[[ 0.53  5.33  1.09]
 [-0.47  5.21 -4.09]
 [ 5.98  6.65 -7.14]]
:
[[-0.47  5.21 -4.09]
 [ 5.98  6.65 -7.14]]

[[-6.51  0.91 -7.27]
 [-5.39 -3.38 -7.04]
 [-5.56 -2.62 -7.09]
 [-5.73 -1.87 -7.13]
 [-5.21 -4.00 -7.06]]
:
[[-5.39 -3.38 -7.04]
 [-5.56 -2.62 -7.09]]

[[ 1.02 -1.75  0.82  4.01]
 [ 1.24 -2.77 -0.14  6.12]
 [ 1.30 -2.10  0.79  4.56]
 [ 1.26 -2.74 -0.03  6.15]]
:
[[ 1.24 -2.77 -0.14]
 [ 1.30 -2.10  0.79]]

[[ 0.90  2.60 -6.91  2.08]
 [-4.94  1.93 -0.08  6.47]
 [ 2.71 -2.82 -1.23 -3.93]
 [-1.39 -0.27  1.50  3.22]]
:
[[-4.94  1.93 -0.08]
 [ 2.71 -2.82 -1.23]]

[[-0.60  1.75 -3.64 -0.95]
 [ 5.41  6.21 -5.11  3.14]
 [ 1.68  3.58  2.95  0.42]
 [ 3.43 -2.26 -2.33  0.48]
 [-0.28  0.44 -3.09 -0.25]]
:
[[ 5.41  6.21 -5.11]
 [ 1.68  3.58  2.95]]

[[ 7.99 -0.84 -3.30  4.18 -2.40]
 [ 4.53  0.00 -2.50  2.49 -2.85]
 [ 5.29 -2.30 -4.49  2.12  0.44]
 [ 5.26 -0.58 -2.98  1.87 -2.52]
 [ 7.94 -2.28 -4.54  2.57 -0.60]]
:
[[ 4.53  0.00 -2.50]
 [ 5.29 -2.30 -4.49]]
